Rows, each with its class
[ -4.9  68.3  -4.8  -4.8  -2.9  10.3  -8.3   0.3  -3.3   9.4   5.2   3.5
  19.6  -3.5   2.1   4.2   1.5  -2.0  -2.7 -14.9  -4.2  -5.3   0.9  -1.0
  -6.6   3.3 -11.1  -1.1]  <68>
[  3.4   0.0  -1.3   7.0  -6.4  -2.4   1.9  -4.2 -10.9 -13.9   1.2  13.7
  -2.0   1.5   6.8 -11.7 -18.3  45.0   5.9   2.4   4.2  10.9  -1.4  -9.0
   8.9   1.1  -5.8 -10.1]  <71>
[-10.2   4.4  -2.6   1.4  -7.2  10.2  -1.5   2.5 -11.0  -8.2  30.5  41.6
  17.4  -5.1   8.9   0.2  -5.0  -3.6  -3.6 -23.9  -6.6  21.9 -11.0 -16.0
  -1.5  -6.5 -14.1  -6.2]  <68>
[  2.6   2.7 -43.0  -0.4 -12.1   4.1  -4.0  -7.5 -16.0  -7.7   3.4  31.2
  13.8  -7.6  10.9   3.6  -6.1   5.8  -8.2 -35.2   1.7  -2.1  -3.6  -2.5
   2.4   7.9 -15.3 -12.6]  <68>
[ -3.4   3.8   9.0   7.7   2.4   9.6   8.6   2.6 -10.5  -6.7  13.4  30.2
  23.2  -6.1   1.2  -2.1  -5.2  -4.8  13.6   1.3  -2.3  17.5   0.7  -9.5
   6.6 -16.8 -21.9  -2.1]  <71>
[  2.1   5.9  -5.2   1.9  -8.4   2.1   3.8  -5.6 -11.4  -4.4  -2.7  24.7
  22.1  -4.7   7.9  -3.6  -5.7   3.7   5.2 -24.6  -3.7   0.1   8.8  -5.2
   0.7   1.4 -15.9 -14.3]  <68>
[ -3.3   4.2  -2.9   7.9  -5.9  -1.3 -19.6  10.8  12.8   9.1  -8.0 -12.1
   3.5  -3.5   5.8  -9.0  -7.4  -3.2  -9.4   9.5   9.8 -14.5  12.1  -4.9
   1.0  15.8 -18.9   2.2]  <71>
[  3.6   4.7  -9.8   5.4   6.2  -5.4   7.9   4.1 -15.8 -16.5   2.7  22.8
   1.5  -3.9   9.8  -9.7 -18.2   4.7  -5.8   0.3   6.5  17.3   3.5 -19.3
  16.9   4.2  -7.9 -16.9]  <68>
[  0.4  -0.5  -6.1   0.3   8.4   2.2  -0.7   5.4  -7.9 -10.3   6.1  11.1
  11.1   3.4  10.2   2.9  -3.0   3.3  -2.6 -12.6   0.4  -1.1  -4.6 -11.1
   0.5   2.4 -13.3  -9.7]  <71>
[ -5.9  -0.8  -9.7  -9.0   6.5  -0.5   4.1  -2.5 -18.4 -21.6  16.7  24.6
  -6.1   6.7   1.4  10.1  -7.6   2.9 -10.7 -15.9 -11.3  10.8 -17.3  -3.3
   7.5  -4.2   0.5   2.7]  <68>
[-16.5  13.9   2.7  15.4   5.8  11.0  -0.4  15.0   8.8   9.3  39.7  21.3
  23.8  -3.6   0.0   4.8   1.9 -12.6   8.5  -4.5   9.7  22.0  -0.4 -10.4
  -0.6  -4.1 -16.3  21.9]  <68>
[ -0.7   1.0   5.2  -4.0  -1.9  -8.8  16.9  -4.3  -7.2  -2.8  -5.9   2.1
   5.6   1.0   1.6   4.5  -0.7   2.0  -4.3 -14.4 -11.5  -6.0  -3.5   2.4
  -4.6   1.1   4.0  -2.2]  <68>
[  1.3   4.1  -7.4  -4.5   2.3   0.5   3.3  -7.0 -22.2 -19.5   7.6  35.9
   2.7  -6.8  19.1  -0.1 -19.1  -1.9   1.8  -7.6   3.2  26.1 -12.9 -20.0
  10.9   0.8 -16.4 -24.2]  <68>
[  1.9  12.7  -3.6   6.4 -27.8  -1.8 -19.2   8.7   8.8  -1.6  -2.0   1.5
  10.8  -6.5   8.0  -8.0  -9.4   5.2 -18.1  -7.6   3.5  -7.4   9.5  -1.9
   4.3   9.8 -18.2  -5.5]  <68>
[ 10.6  -0.9  -7.5   1.1  10.9  -3.8   1.4  -8.5 -12.8 -19.7  -6.0  17.0
  -3.9  -5.9   6.2   1.9 -23.5   2.1  -9.2  -5.9   9.2  12.2  -7.9 -16.1
  22.2  -0.1   1.7 -12.4]  <71>
[  8.2   2.6 -11.0   3.8  -0.1   3.8 -16.8   3.1 -13.4 -19.6   6.1  20.8
   3.8  -2.7   8.8  10.7 -13.4  -0.3  -4.8  -3.3  10.0  12.4   1.2 -13.5
   9.2   2.1 -13.7 -17.3]  <71>
[ -5.7  -2.4  11.7  -6.0   4.1   1.6  -4.4   1.1  -7.6 -16.5  17.3  26.0
  -5.3   1.4   3.1   3.2 -12.3  -0.2 -15.8  -1.7   0.9  14.6  -9.8 -26.1
  11.0  -0.4 -14.4  -3.9]  <68>
[ -8.7   4.5  -3.9  -3.6   4.8   8.3  -4.5  14.6  14.9   6.7  17.5  -8.2
  -8.9   2.6 -11.0   7.2   5.8  -1.9  -4.5  10.5   2.3  -2.1   3.5   4.3
  -5.3  -8.2  -3.0  10.4]  <68>
[ 1.1  3.1 -3.3 -6.1  4.5 -6.2 -1.8  2.5  1.3 -1.7 -2.6 -3.8 -8.5 -0.1
 -0.6 -6.4 -4.5 -5.3 -2.2 14.7  8.7 10.0  5.6 -8.8 15.3  3.8 -1.7 -7.9]  <68>
[ -1.1   7.8 -11.0  -2.8   0.1   2.0  -5.3   2.3 -26.8  -6.0  17.9  36.5
  13.6  -1.7  13.8   9.7 -15.0   0.6  -9.8 -21.0  -4.0  15.5 -16.5 -12.2
   1.9   3.1 -15.4 -14.7]  <71>
[ -5.0   6.6  -3.3  15.9   6.8   7.7   1.5   0.6  -4.0  -5.6   5.4  11.7
  17.6  -8.9  -5.1 -12.2  -7.8  -4.8  10.4   7.2   8.6  27.0   2.4 -14.1
  11.7  -6.5  -9.1  -4.4]  <71>
[ -8.2   8.7  -4.5  14.8  -9.3   6.6 -13.6   8.0   2.5  -0.7  18.6  15.9
   6.2  -6.7   1.6  -3.5  -9.9  -1.4 -16.6  -1.2   4.5  13.6  -4.9 -11.7
  -4.4  15.6 -18.1  -9.8]  <68>
[  6.1   2.5  -0.4   7.2  -6.0   0.4 -10.5   6.6   7.4  -0.9   2.7   0.8
   5.6  -1.0   3.9  -7.5  -8.4   5.0  -0.1   6.6   5.1  -2.5   7.4  -4.9
   6.3   4.1  -9.3  -1.5]  <68>
[ -2.4   3.4  -3.0  13.1  16.2   0.2 -20.8   5.8   3.1  -9.7  12.5  19.9
  -0.2  -6.5   9.6  -8.2 -17.8   9.9 -22.6   1.8   5.9  15.5   1.3  -0.7
   2.8  14.7 -20.4 -15.6]  <68>
[ -9.4   3.1  -3.3   7.0   1.7  14.1  -8.0   9.0  -7.0  -8.9  23.6  28.8
  10.4  -2.9   5.0  -8.0 -12.7  -5.6   3.8  14.0   6.7  30.4  -2.9 -16.3
   9.2  -6.2 -19.5  -3.3]  <71>
[  7.5  12.0  -7.6   2.4  14.7  -2.1  19.1  -6.1 -21.0 -17.2 -13.5  23.3
  11.5  -5.5   8.6  -1.9 -12.1  -3.2  24.3 -11.8  -1.8   9.5   0.4 -14.9
  15.7 -14.2  14.8 -52.4]  <68>
[  4.1   5.6  -5.9  10.7 -12.6  -5.8 -10.6   0.8  -2.4  -5.3 -13.4   1.8
  10.4  -5.4   7.8  -6.7 -11.8   4.8  -0.2   0.6  -2.3   1.4   4.8  -6.5
   2.1  11.8  -9.2 -15.7]  <71>
[ -1.7  -6.2 -15.0   2.1  -0.5   2.1 -16.5  11.7   1.6  -4.4  13.2  19.8
   9.6   4.6   9.2   9.1 -11.0   0.8 -13.2 -27.8  -1.4 -13.2   1.1  -4.3
  -6.3  15.1 -14.5 -10.0]  <68>
[ -7.1  17.8  -4.8  -3.8 -19.9  -7.6  -5.8  -1.3  -5.9 -10.5  30.2  39.5
  -3.1  -4.0   4.6   1.7 -15.0   2.1 -31.6 -15.2  -9.0  20.0 -17.4 -13.3
  -4.5   4.1 -22.1 -18.8]  <68>
[ 16.6   6.4   5.0  11.4   6.4   1.4   3.0  -1.7 -13.8  -6.2 -28.4  -0.6
  14.1  -9.9  19.3 -21.3 -18.7  -3.1  18.3  17.0  14.3   9.6   6.2  -6.8
  15.6   4.1  -7.8 -19.3]  <68>
[ 11.7  -0.3  -8.9   8.5   4.7   0.1  -6.6   3.2 -15.6  -6.0  -6.6   9.0
  12.4  -8.0  20.1  -2.1 -10.0  -0.6  -4.9 -11.1  -0.3  -5.1  -7.7  -4.4
  -0.9   5.6 -11.7  -6.6]  <68>
[  0.3  -0.2  10.1  -0.4 -11.9   1.7   6.4  -8.8  -4.7  -0.5  -2.1   8.7
  -4.3  -2.2  -4.2  -4.3  -7.7  -0.7  -3.0   6.2  -4.3  14.5  -2.0  12.4
   1.8  -2.4   6.2  -8.9]  <71>
[  6.6  -5.6  -4.3  -3.7  -5.6  -8.0  -6.4  -4.3   4.9  -3.8  -3.7   4.5
   8.8  -4.1   8.4   8.9  -3.9   5.9  -4.9 -26.9  -1.3 -12.9  -2.4   7.1
  -6.6   6.0  -3.8  -6.2]  <71>
[  5.1   3.2  -4.9   3.7  -9.1  10.4 -14.9  -0.3  -1.3  -4.6 -10.8  -0.5
  12.6  -8.9   8.1  -4.1 -12.7   1.4  -5.6   0.4   8.5  -5.6  -3.6  -5.7
   4.1  12.2 -10.8 -12.5]  <68>
[ -1.1  -0.6  -1.3  -6.4 -21.7   0.9   1.2  -8.9  -6.2  -1.7  11.0  22.0
  18.2  -7.6   2.1   8.9   7.7   7.1  -4.2 -35.5 -18.9 -10.1   0.6   9.1
 -15.9 -11.1  -3.3   2.8]  <71>
[ -6.5   5.5  -2.5   1.3  12.1  10.5   0.1   7.8  -0.9  -9.1  25.0  20.9
   1.9   1.0   1.1  -3.0  -8.1  -4.0  11.4   7.0   2.9  25.8  -7.9 -12.0
   9.6 -11.2  -8.2  -8.9]  <68>
[  7.6   9.2  -2.0   0.2  15.3  10.1   7.0   8.4  -3.2  -4.5  -5.2   5.7
  11.6  -8.7   4.1  -7.3  -3.9  -7.4  18.9   0.5  10.1   5.8  -7.5  -5.1
  13.2 -10.5  -3.2  -1.5]  <71>
[-14.6   8.9  -3.2   3.4  14.9  14.0   4.1   5.3  -8.3 -13.3  32.8  32.2
   4.9  -3.3   0.6  -2.5  -7.5 -10.7   7.9  -4.5   2.0  24.2  -9.5 -14.8
  12.2 -11.9 -19.4   1.7]  <71>
[  7.4   8.8 -20.1   7.0  15.9   1.3  -2.7   5.1 -11.4 -16.9   0.4  23.5
   5.4   2.1   5.9   1.4 -20.5  -2.6   0.7 -15.4  10.3  15.9  -4.4 -19.0
  14.2  -0.7  -6.6 -11.7]  <71>
[ -1.9   6.2  -9.0   4.3   9.8   7.2 -13.4  16.0   6.5   1.1  17.6  10.5
  17.7  -2.3   9.5   2.3 -11.1  -7.0  15.5  -9.5   0.2  -0.6   5.9  -8.4
  -2.5   1.5 -24.3  -1.7]  <68>
[  1.6  -4.1  -1.8   6.7   5.1   2.3   2.9   2.0  -9.3 -12.3   5.0  14.5
  13.4  -4.9   3.4  -5.2 -16.5  -0.8   1.4   9.8  10.7  22.1  -3.3 -16.8
  11.8  -1.7 -14.3  -8.6]  <68>

Rows, each with its class
[  5.2   5.7 -10.8   7.6 -15.1  10.5  -4.2 -12.0   4.8  -2.8  13.2  -4.8
   7.9   2.9  -1.9   9.7  -9.6  -4.0  -0.3   5.1  14.7   0.3  -1.2  -3.2
   8.0   9.3   1.3  -7.8]  L
[ -7.5 -14.5   0.2 -13.3  -3.0  13.9  13.9   4.0   5.9   6.2   3.8  -4.1
  -2.6  -3.7 -26.5  -1.1  18.2  13.6   5.9   1.9   5.1  -5.7   0.0   1.4
   4.3 -19.4   6.1  -9.0]  X
[ -5.5  -9.2   6.2  -1.5  10.1   3.6   5.9 -11.2   0.5   1.1  -3.7  -4.8
  11.0 -11.1 -13.4   1.5  14.9   2.7   0.9  -7.1   9.3 -13.1   0.8   1.5
   4.9 -11.2  -8.5 -11.5]  X
[ 11.7   5.7  -6.7   8.1 -13.9   3.8  -8.4  -3.6   2.3  -6.6  11.5  -5.0
   3.5   2.3  -0.2  13.0  -9.1  -1.3  -4.1   7.8   7.8  -0.7  -0.1  -4.9
   7.1  12.4   6.3   2.5]  L
[ -3.8 -14.0   1.3 -10.7  -1.3  15.7   6.7   3.0   4.4   2.2 -10.3  -2.3
   6.8  -1.4  -3.5  -1.5   3.6  -9.5  -2.1   1.1   1.1  -4.7  -0.7  -1.4
  -5.9  -7.2 -10.2  -4.8]  X
[ -0.1  -6.3  -8.4  -5.6 -12.4  15.7   6.3  11.1   9.2  -1.1   8.0  -1.2
   1.9 -11.6 -31.8  11.7   6.3   8.4   5.6   3.8   7.5  -6.4  -5.8  -2.3
  10.9 -10.7  -3.3 -18.1]  X
